Below are the code and all the weights of a small trained network. Each question names an input and a class and asks about switching units off, where a switched-off unit gives its printed mean instead of its output.

import numpy as np


def w(rows, s, z=0):
    codes = np.array(rows[::2]) - 128.0
    scale = np.full(codes.shape[1], s)
    scale[-1] = z or s
    return codes * scale


def norm(h):
    return h / np.sqrt((h * h).mean(-1, keepdims=True) + 1e-5)


def f(y):
    return y / 2 * (1 + np.tanh(0.7978845608 * (y + 0.044715 * y**3)))


def log_softmax(a):
    a = a - a.max(-1, keepdims=True)
    return a - np.log(np.exp(a).sum(-1, keepdims=True))


def net(x, mask):
    res = np.array(x, float).reshape(1, 4) / 4 @ E
    u = 0
    for l in range(2):
        y = f(norm(res) @ A[l][:, :-1].T + A[l][:, -1])
        res = res + np.where(mask[u : u + 7], y, B[l][:, -1]) @ B[l][:, :-1]
        u += 7
    return log_softmax(norm(res)[-1] @ U[:, :-1].T + U[:, -1])


A, B = {}, {}
E = w([
[44,166,107,112,42],'x0',
[137,135,122,127,118],'x1',
[169,254,209,100,130],'x2',
[168,128,108,123,91],'x3',
],0.0055)
A[0] = w([
[49,138,118,118,139,178],'0.n1',
[137,229,131,121,103,117],'0.n2',
[206,118,115,187,68,180],'0.n3',
[171,254,215,17,140,251],'0.n4',
[199,153,146,107,232,87],'0.n5',
[109,162,72,125,205,87],'0.n6',
[94,107,190,128,185,131],'0.n7',
],0.0061,0.003)
B[0] = w([
[205,89,64,18,40,162],'0.n1',
[76,56,95,230,150,162],'0.n2',
[75,102,157,172,219,150],'0.n3',
[141,22,252,146,172,254],'0.n4',
[216,202,118,18,160,164],'0.n5',
[62,142,94,210,241,124],'0.n6',
[216,116,107,181,83,142],'0.n7',
],0.0026,0.0067)
A[1] = w([
[129,234,254,113,87,208],'1.n1',
[154,133,135,159,87,128],'1.n2',
[89,52,21,89,132,254],'1.n3',
[47,111,208,170,65,151],'1.n4',
[61,87,133,104,155,178],'1.n5',
[150,106,57,172,233,46],'1.n6',
[212,64,151,152,169,159],'1.n7',
],0.0077,0.0039)
B[1] = w([
[164,2,158,104,119,234],'1.n1',
[130,108,155,101,138,129],'1.n2',
[117,206,147,102,150,254],'1.n3',
[119,97,63,75,60,192],'1.n4',
[201,120,143,156,76,171],'1.n5',
[102,178,59,219,117,155],'1.n6',
[94,193,132,196,184,206],'1.n7',
],0.0067,0.0076)
U = w([
[107,251,54,242,216,122],'0',
[57,214,41,60,42,246],'1',
[211,108,237,163,236,149],'2',
[149,7,171,64,36,1],'3',
],0.013,0.00085)

Each question gives the input, the list of numbers given to net, and the class t.
The units are the neurons (one row each of A and B). Each row of codes is followed by its name. A weight is (code - 128) times the scale printed after its matrix; where a second scale follows, it is the last column's (A, B and U).
mask holds one flag per neuron, layer by layer. A switched-off neuron (its flag False) gives its mean, the last column of its row in B, instead of its output. The means were averaged over made-up inputs and are rounded, as every weight is.
A unit's drop is (log p(t) with every unit on - log p(t) with that unit switched off) / (log p(t) with every unit on - log p(t) with every unit switched off).
The circuit of an input: a set's keep is (log p(t) with only the set's units on - log p(t) with every unit switched off) / (log p(t) with every unit on - log p(t) with every unit switched off). Starting from the 12 units with the biggest drops (on a tie, the unit counted first), units are removed one at a time, each time the one whose removal leaves the highest keep (on an exact tie, the one counted first), for as long as the keep stays at least 0.8.
circuit, biggest first: the units of the circuit, biggest drop first
top k neurons: the k neurons with the biggest drops, biggest first
k most important neurons of layer l: the k neurons of layer l with the biggest drops, biggest first
drop of u: that unit's drop, to one decimal
input [2,-1,-5,8], class 1: circuit, biggest first => [1.n1]
input [3,-4,-8,-5], class 1: circuit, biggest first => [1.n1, 1.n3, 1.n7]
input [7,-8,-6,4], class 1: 2 most important neurons of layer 1 => [1.n1, 1.n3]
input [6,-7,-8,-3], class 1: top 2 neurons => [1.n1, 1.n3]
input [1,6,-3,8], class 1: top 2 neurons => [0.n4, 1.n7]
input [1,-2,-6,3], class 1: top 2 neurons => [1.n7, 1.n1]
input [4,-4,-7,-7], class 1: top 3 neurons => [1.n1, 1.n3, 0.n4]
input [3,-2,0,-1], class 1: top 3 neurons => [1.n1, 0.n4, 0.n1]
input [2,0,-7,-6], class 1: top 3 neurons => [1.n1, 1.n3, 1.n7]
input [4,2,-1,4], class 1: top 2 neurons => [1.n1, 0.n4]
input [1,8,7,2], class 3: drop of 0.n6 => 0.0
input [2,-5,8,-5], class 3: drop of 1.n1 => 0.2
input [4,5,-3,-2], class 1: drop of 1.n1 => 0.2
input [1,-7,-4,-6], class 1: drop of 0.n5 => 0.1
